Below is a small trained network, with its code and all its weights. Each question gives an input and a target symbol and asks what happens when units are switched off, that is, made to give their printed mean instead of their output.

import numpy as np


def w(rows, s, z=0):
    codes = np.array(rows[::2]) - 128.0
    scale = np.full(codes.shape[1], s)
    scale[-1] = z or s
    return codes * scale


def f(y):
    return np.maximum(y, 0)


def softmax(a):
    e = np.exp(a - a.max(-1, keepdims=True))
    return e / e.sum(-1, keepdims=True)


def log_softmax(a):
    a = a - a.max(-1, keepdims=True)
    return a - np.log(np.exp(a).sum(-1, keepdims=True))


def net(x, mask):
    ids = ['βδεζηθμξτφω'.index(c) for c in x.split()]
    T = len(ids)
    res = E[ids] + P[:T]
    r = res
    for j in range(2):
        rows = slice(4 * j, 4 * j + 4)
        q, k, v = (r @ M[0][rows].T for M in (Q, K, V))
        z = softmax(np.where(np.tri(T) > 0, q @ k.T / 4**0.5, -1e9)) @ v
        o = O[0][rows]
        res = res + np.where(mask[j], z, o[:, -1]) @ o[:, :-1]
    y = f(res @ A[0][:, :-1].T + A[0][:, -1])
    res = res + np.where(mask[2:6], y, B[0][:, -1]) @ B[0][:, :-1]
    return log_softmax(res[-1] @ U[:, :-1].T + U[:, -1])


Q, K, V, O, A, B = {}, {}, {}, {}, {}, {}
E = w([
[118,143,82],'β',
[100,126,106],'δ',
[93,105,55],'ε',
[52,47,68],'ζ',
[138,230,128],'η',
[148,204,61],'θ',
[80,87,89],'μ',
[158,254,99],'ξ',
[91,97,80],'τ',
[65,66,100],'φ',
[81,62,43],'ω',
],0.0088)
P = w([
[40,139,184],'0',
[65,151,130],'1',
[67,150,88],'2',
[169,154,164],'3',
[152,34,130],'4',
[77,158,58],'5',
[161,165,181],'6',
[207,31,120],'7',
[87,166,28],'8',
[144,151,190],'9',
[253,17,108],'10',
[93,171,20],'11',
[133,137,204],'12',
],0.019)
Q[0] = w([
[190,126,186],'h0',
[184,51,127],'h0',
[50,210,137],'h0',
[212,83,118],'h0',
[167,76,110],'h1',
[248,54,170],'h1',
[125,69,122],'h1',
[37,193,132],'h1',
],0.012)
K[0] = w([
[233,134,91],'h0',
[123,154,50],'h0',
[126,120,242],'h0',
[152,123,2],'h0',
[179,58,158],'h1',
[214,111,150],'h1',
[140,104,151],'h1',
[86,171,113],'h1',
],0.013)
V[0] = w([
[97,215,192],'h0',
[86,2,158],'h0',
[108,97,192],'h0',
[118,82,31],'h0',
[177,118,89],'h1',
[153,78,195],'h1',
[114,127,169],'h1',
[164,128,214],'h1',
],0.014)
O[0] = w([
[151,85,166,232],'h0',
[181,135,3,153],'h0',
[204,102,94,147],'h0',
[96,174,87,141],'h0',
[160,70,103,109],'h1',
[171,147,79,45],'h1',
[157,186,142,106],'h1',
[162,142,100,2],'h1',
],0.012,0.0073)
A[0] = w([
[125,148,6,2],'n0',
[224,61,121,183],'n1',
[73,162,120,168],'n2',
[77,198,172,2],'n3',
],0.012,0.007)
B[0] = w([
[116,223,190,254],'n0',
[248,102,115,202],'n1',
[97,87,79,186],'n2',
[100,48,40,170],'n3',
],0.017,0.0074)
U = w([
[116,49,36,254],'β',
[239,54,23,88],'δ',
[44,135,9,202],'ε',
[131,186,242,56],'ζ',
[232,69,202,47],'η',
[32,82,130,83],'θ',
[194,134,93,164],'μ',
[102,120,248,140],'ξ',
[156,129,22,205],'τ',
[236,131,185,81],'φ',
[34,188,118,27],'ω',
],0.011,0.0073)

Each question gives the input, a string of symbols that net reads in full, and the target symbol t.
The units are the heads (4 rows each of Q, K, V and O) and the neurons (one row each of A and B). Each row of codes is followed by its name. A weight is (code - 128) times the scale printed after its matrix; where a second scale follows, it is the last column's (O, A, B and U).
mask holds one flag per unit, heads first, then neurons. A switched-off unit (its flag False) gives its mean, the last column of its rows in O or B, instead of its output. The means were averaged over made-up inputs and are rounded, as every weight is.
A unit's drop is (log p(t) with every unit on - log p(t) with that unit switched off) / (log p(t) with every unit on - log p(t) with every unit switched off).
The circuit of an input: a set's keep is (log p(t) with only the set's units on - log p(t) with every unit switched off) / (log p(t) with every unit on - log p(t) with every unit switched off). Starting from all 6 units, units are removed one at a time, each time the one whose removal leaves the highest keep (on an exact tie, the one counted first), for as long as the keep stays at least 0.8.
circuit, biggest first: the units of the circuit, biggest drop first
most important unit: the unit with the biggest drop
k most important neurons: the k neurons with the biggest drops, biggest first
which heads matter: for each layer, one digit per head in row order, 1 if its drop is at least 0.15 and else 0, layers parted by /
input β ζ μ ξ ε ε η ε τ, target β: most important unit	h1
input ζ δ ξ, target ζ: which heads matter	10
input φ η τ δ ζ ω, target φ: circuit, biggest first	h0; n0; n1
input θ ε ω ζ, target ε: circuit, biggest first	h0; n2
input ζ θ τ ε ζ ε δ δ ζ μ φ, target ζ: circuit, biggest first	h0; n0; h1
input ω θ θ ε ω η, target ω: circuit, biggest first	h0; n0; h1; n1
input η δ ζ δ ζ η φ ω, target η: 3 most important neurons	n1; n3; n2
input θ ζ ζ θ ε ω, target θ: circuit, biggest first	h1; h0
input β θ β β θ δ τ, target β: which heads matter	10
input ε δ ξ ζ φ η τ θ, target η: circuit, biggest first	h1; h0; n1
input δ δ θ ω η, target θ: 2 most important neurons	n1; n0
input ζ β φ τ β θ ξ ζ β ω β, target β: circuit, biggest first	h0; h1
input δ ω ω δ ω φ φ ω φ δ δ, target φ: which heads matter	11
input ζ η ζ η μ ω, target ζ: which heads matter	10
input ξ η θ η ξ ε δ ξ ε β μ, target ε: circuit, biggest first	h0
input ξ θ ζ τ ε β ε η, target β: 2 most important neurons	n0; n1
input ζ φ θ ζ φ ζ η ξ ξ μ δ ζ, target ζ: circuit, biggest first	n0; h0
input φ η τ β δ η μ δ, target η: which heads matter	11
input τ ζ η ω β θ δ θ ξ ξ, target θ: which heads matter	01
input τ ξ ξ ζ η, target ξ: which heads matter	11
input ε ξ δ β δ δ ζ β ε η ε, target ε: circuit, biggest first	h0
input δ μ ε θ, target β: circuit, biggest first	n3; h0; n0
input δ β ζ ω ζ β φ δ η ζ θ θ ω, target ε: circuit, biggest first	h0; n2
input τ ζ θ η ε ε θ δ ε η δ, target ε: which heads matter	10
input ω μ η β ω η ω ξ φ ξ τ, target φ: 2 most important neurons	n0; n1
input ζ φ η ζ β ζ β ξ μ β δ ω, target ζ: circuit, biggest first	n0; h0
input η δ δ δ φ, target δ: which heads matter	01
